Here is a tiny trained network, its code and every weight. The questions are about switching its units off for an input and a class, where a switched-off unit gives its printed mean instead of its output.

import numpy as np


def w(rows, s, z=0):
    codes = np.array(rows[::2]) - 128.0
    scale = np.full(codes.shape[1], s)
    scale[-1] = z or s
    return codes * scale


def f(y):
    return y / 2 * (1 + np.tanh(0.7978845608 * (y + 0.044715 * y**3)))


def log_softmax(a):
    a = a - a.max(-1, keepdims=True)
    return a - np.log(np.exp(a).sum(-1, keepdims=True))


def net(x, mask):
    res = np.array(x, float).reshape(1, 8) / 4 @ E
    y = f(res @ A[0][:, :-1].T + A[0][:, -1])
    res = res + np.where(mask, y, B[0][:, -1]) @ B[0][:, :-1]
    return log_softmax(res[-1] @ U[:, :-1].T + U[:, -1])


A, B = {}, {}
E = w([
[129,128,129,127,127,129],'x0',
[129,129,128,129,129,127],'x1',
[118,129,130,129,114,147],'x2',
[41,23,90,145,205,147],'x3',
[117,133,126,124,119,139],'x4',
[208,158,58,177,173,223],'x5',
[81,201,183,246,172,104],'x6',
[115,112,1,220,76,64],'x7',
],0.0095)
A[0] = w([
[143,117,238,96,129,174,87],'n0',
[169,72,79,41,91,136,30],'n1',
[150,151,125,104,177,162,9],'n2',
[144,206,89,144,50,83,135],'n3',
[100,110,179,122,66,78,159],'n4',
[61,211,186,253,127,145,112],'n5',
[158,200,141,95,88,104,4],'n6',
[149,97,184,103,175,155,47],'n7',
[97,120,78,203,76,97,54],'n8',
[155,124,81,135,128,87,137],'n9',
[224,146,138,190,215,236,40],'n10',
[166,106,117,82,76,140,134],'n11',
[101,153,32,145,85,87,12],'n12',
[126,163,160,123,194,120,135],'n13',
[128,87,88,80,77,148,219],'n14',
[111,169,152,81,189,155,66],'n15',
[77,81,201,105,100,47,58],'n16',
[98,63,101,95,163,177,99],'n17',
[22,11,113,163,189,147,57],'n18',
[186,131,102,159,158,164,115],'n19',
],0.013,0.0018)
B[0] = w([
[84,2,130,117,68,96,234],'n0',
[85,215,180,128,177,43,230],'n1',
[100,108,76,115,115,130,159],'n2',
[141,87,179,164,91,157,195],'n3',
[124,224,83,124,141,237,203],'n4',
[124,173,180,101,192,61,251],'n5',
[206,73,146,180,108,195,187],'n6',
[110,63,114,101,87,135,188],'n7',
[96,109,112,107,73,71,205],'n8',
[101,116,104,82,126,129,160],'n9',
[119,145,92,123,119,171,234],'n10',
[131,136,190,143,204,117,193],'n11',
[98,71,110,124,40,98,197],'n12',
[110,121,155,111,110,78,172],'n13',
[110,144,162,118,167,88,203],'n14',
[95,82,125,120,111,54,185],'n15',
[95,182,63,108,140,247,232],'n16',
[155,147,163,150,112,136,194],'n17',
[222,119,179,158,106,166,250],'n18',
[71,200,82,80,134,204,174],'n19',
],0.0086,0.014)
U = w([
[84,49,122,127,78,87,56],'0',
[103,160,89,125,136,190,61],'1',
[135,144,186,132,183,64,251],'2',
[248,89,183,156,105,148,156],'3',
],0.015,0.0031)

Each question gives the input, the list of numbers given to net, and the class t.
The units are the neurons (one row each of A and B). Each row of codes is followed by its name. A weight is (code - 128) times the scale printed after its matrix; where a second scale follows, it is the last column's (A, B and U).
mask holds one flag per neuron, in row order. A switched-off neuron (its flag False) gives its mean, the last column of its row in B, instead of its output. The means were averaged over made-up inputs and are rounded, as every weight is.
A unit's drop is (log p(t) with every unit on - log p(t) with that unit switched off) / (log p(t) with every unit on - log p(t) with every unit switched off).
The circuit of an input: a set's keep is (log p(t) with only the set's units on - log p(t) with every unit switched off) / (log p(t) with every unit on - log p(t) with every unit switched off). Starting from the 12 units with the biggest drops (on a tie, the unit counted first), units are removed one at a time, each time the one whose removal leaves the highest keep (on an exact tie, the one counted first), for as long as the keep stays at least 0.8.
circuit, biggest first: the units of the circuit, biggest drop first
most important unit: the unit with the biggest drop
k most important neurons: the k neurons with the biggest drops, biggest first
drop when u is switched off: that unit's drop, to one decimal
input [8,-7,-3,-2,-4,8,-6,-1], class 1: most important unit	n19
input [2,-6,-5,-8,3,7,-4,-8], class 0: circuit, biggest first	(n0; n18)
input [0,-7,4,-5,-5,-6,-7,-5], class 2: 3 most important neurons	(n1; n11; n14)
input [5,-8,8,-6,-6,7,2,-5], class 1: 3 most important neurons	(n19; n10; n18)
input [1,6,2,6,5,3,8,6], class 2: 2 most important neurons	(n5; n0)
input [-2,0,6,-4,-5,-4,-8,6], class 2: 3 most important neurons	(n1; n11; n0)
input [-1,4,-7,8,8,4,8,6], class 2: 3 most important neurons	(n5; n0; n6)
input [-8,-1,2,8,-4,2,-7,4], class 3: 2 most important neurons	(n18; n5)
input [4,0,3,8,4,4,-4,-5], class 3: 2 most important neurons	(n18; n17)
input [1,-6,-7,-7,7,-8,-7,0], class 1: 3 most important neurons	(n16; n4; n5)
input [-6,3,7,-6,-7,3,-5,6], class 0: 4 most important neurons	(n12; n18; n5; n9)
input [6,-3,7,-7,-6,8,0,3], class 1: 3 most important neurons	(n19; n18; n10)
input [4,6,7,-8,-2,-7,5,-3], class 3: 3 most important neurons	(n6; n3; n19)
input [3,-4,-3,-6,-5,2,-8,5], class 2: circuit, biggest first	(n1)
input [-1,-5,-3,-7,-3,-2,5,-7], class 0: drop when n0 is switched off	0.7
input [1,1,0,8,-7,-8,7,0], class 1: drop when n16 is switched off	1.4
input [-5,7,-6,6,5,-3,-1,-1], class 3: drop when n18 is switched off	0.4
